Below is a small trained network, with its code and all its weights. Each question gives an input and a class and asks what happens when units are switched off, that is, made to give their printed mean instead of their output.

import numpy as np


def w(rows, s, z=0):
    codes = np.array(rows[::2]) - 128.0
    scale = np.full(codes.shape[1], s)
    scale[-1] = z or s
    return codes * scale


def f(y):
    return y / 2 * (1 + np.tanh(0.7978845608 * (y + 0.044715 * y**3)))


def log_softmax(a):
    a = a - a.max(-1, keepdims=True)
    return a - np.log(np.exp(a).sum(-1, keepdims=True))


def net(x, mask):
    res = np.array(x, float).reshape(1, 7) / 4 @ E
    y = f(res @ A[0][:, :-1].T + A[0][:, -1])
    res = res + np.where(mask, y, B[0][:, -1]) @ B[0][:, :-1]
    return log_softmax(res[-1] @ U[:, :-1].T + U[:, -1])


A, B = {}, {}
E = w([
[124,123,134,127,127,127],'x0',
[114,59,38,179,125,218],'x1',
[123,117,135,123,124,128],'x2',
[132,139,118,138,131,123],'x3',
[26,162,60,72,190,100],'x4',
[135,61,172,170,245,81],'x5',
[130,129,123,130,127,123],'x6',
],0.012)
A[0] = w([
[94,96,28,145,130,222,20],'neuron 1',
[155,143,187,122,131,61,64],'neuron 2',
[180,160,194,121,124,88,127],'neuron 3',
[152,48,159,202,171,137,116],'neuron 4',
[98,91,172,151,245,48,160],'neuron 5',
[11,225,100,35,126,85,160],'neuron 6',
[64,104,33,173,106,201,171],'neuron 7',
[133,48,126,203,164,143,144],'neuron 8',
[30,128,47,88,214,113,98],'neuron 9',
[139,176,110,117,47,202,168],'neuron 10',
[136,100,121,206,102,181,101],'neuron 11',
[147,49,98,156,185,159,104],'neuron 12',
[115,119,169,147,254,84,7],'neuron 13',
],0.0088,0.012)
B[0] = w([
[59,190,230,179,2,44,167],'neuron 1',
[178,70,124,161,132,159,153],'neuron 2',
[126,81,154,183,76,105,176],'neuron 3',
[109,167,81,89,211,174,174],'neuron 4',
[189,57,136,177,107,171,217],'neuron 5',
[95,200,73,83,155,127,249],'neuron 6',
[212,58,105,151,138,167,222],'neuron 7',
[120,172,90,80,154,113,180],'neuron 8',
[139,70,207,197,43,121,201],'neuron 9',
[113,75,189,165,66,97,210],'neuron 10',
[159,144,86,110,175,162,159],'neuron 11',
[131,160,109,71,206,158,163],'neuron 12',
[79,173,188,161,34,51,158],'neuron 13',
],0.0089,0.015)
U = w([
[67,137,194,160,86,73,254],'0',
[174,49,143,156,130,161,4],'1',
[71,224,39,11,205,138,139],'2',
],0.011,0.0052)

Each question gives the input, the list of numbers given to net, and the class t.
The units are the neurons (one row each of A and B). Each row of codes is followed by its name. A weight is (code - 128) times the scale printed after its matrix; where a second scale follows, it is the last column's (A, B and U).
mask holds one flag per neuron, in row order. A switched-off neuron (its flag False) gives its mean, the last column of its row in B, instead of its output. The means were averaged over made-up inputs and are rounded, as every weight is.
A unit's drop is (log p(t) with every unit on - log p(t) with that unit switched off) / (log p(t) with every unit on - log p(t) with every unit switched off).
The circuit of an input: a set's keep is (log p(t) with only the set's units on - log p(t) with every unit switched off) / (log p(t) with every unit on - log p(t) with every unit switched off). Starting from the 12 units with the biggest drops (on a tie, the unit counted first), units are removed one at a time, each time the one whose removal leaves the highest keep (on an exact tie, the one counted first), for as long as the keep stays at least 0.8.
units of the circuit, in order: the units of the circuit, biggest drop first
unit that matters most: the unit with the biggest drop
k most important neurons: the k neurons with the biggest drops, biggest first
drop of u: that unit's drop, to one decimal
input [-5,-6,2,-8,0,8,1], class 1: units of the circuit, in order => (neuron 5)
input [7,-5,-4,5,-2,7,4], class 1: 2 most important neurons => (neuron 5; neuron 2)
input [4,-5,5,-4,4,0,-4], class 2: 2 most important neurons => (neuron 6; neuron 10)
input [0,0,-4,-4,2,0,8], class 2: units of the circuit, in order => (neuron 10; neuron 3)
input [-5,-8,-6,-3,-2,5,6], class 1: 3 most important neurons => (neuron 5; neuron 2; neuron 1)
input [3,6,0,3,3,-2,1], class 0: 4 most important neurons => (neuron 1; neuron 5; neuron 2; neuron 4)
input [7,2,5,0,8,0,6], class 0: 2 most important neurons => (neuron 9; neuron 6)
input [-5,0,-8,-5,-6,-2,2], class 0: 4 most important neurons => (neuron 7; neuron 5; neuron 2; neuron 10)
input [-8,1,3,5,-7,7,7], class 2: units of the circuit, in order => (neuron 4; neuron 8)
input [-8,-6,-5,5,-6,1,-5], class 1: 2 most important neurons => (neuron 2; neuron 1)
input [-3,-7,2,0,-4,3,-3], class 1: 3 most important neurons => (neuron 2; neuron 5; neuron 1)
input [4,3,-3,3,8,1,-7], class 1: 3 most important neurons => (neuron 9; neuron 7; neuron 13)
input [-4,-1,8,-6,-8,-5,8], class 0: 2 most important neurons => (neuron 7; neuron 5)
input [0,-4,-7,-5,4,-6,4], class 2: unit that matters most => neuron 6
input [-5,-5,7,3,1,-5,7], class 2: 2 most important neurons => (neuron 6; neuron 9)
input [-1,-4,-7,-4,3,-4,-8], class 2: drop of neuron 6 => 0.1
input [0,5,-2,-3,-5,2,-7], class 2: drop of neuron 8 => 0.0
input [-7,4,-6,3,6,-4,-1], class 0: drop of neuron 1 => 0.5
input [1,1,-4,-5,-5,4,-4], class 2: drop of neuron 4 => 0.2
input [-5,4,-6,-4,4,-6,2], class 0: most important neuron => (neuron 1)
input [-3,-7,-6,6,-4,8,0], class 1: 3 most important neurons => (neuron 5; neuron 2; neuron 1)
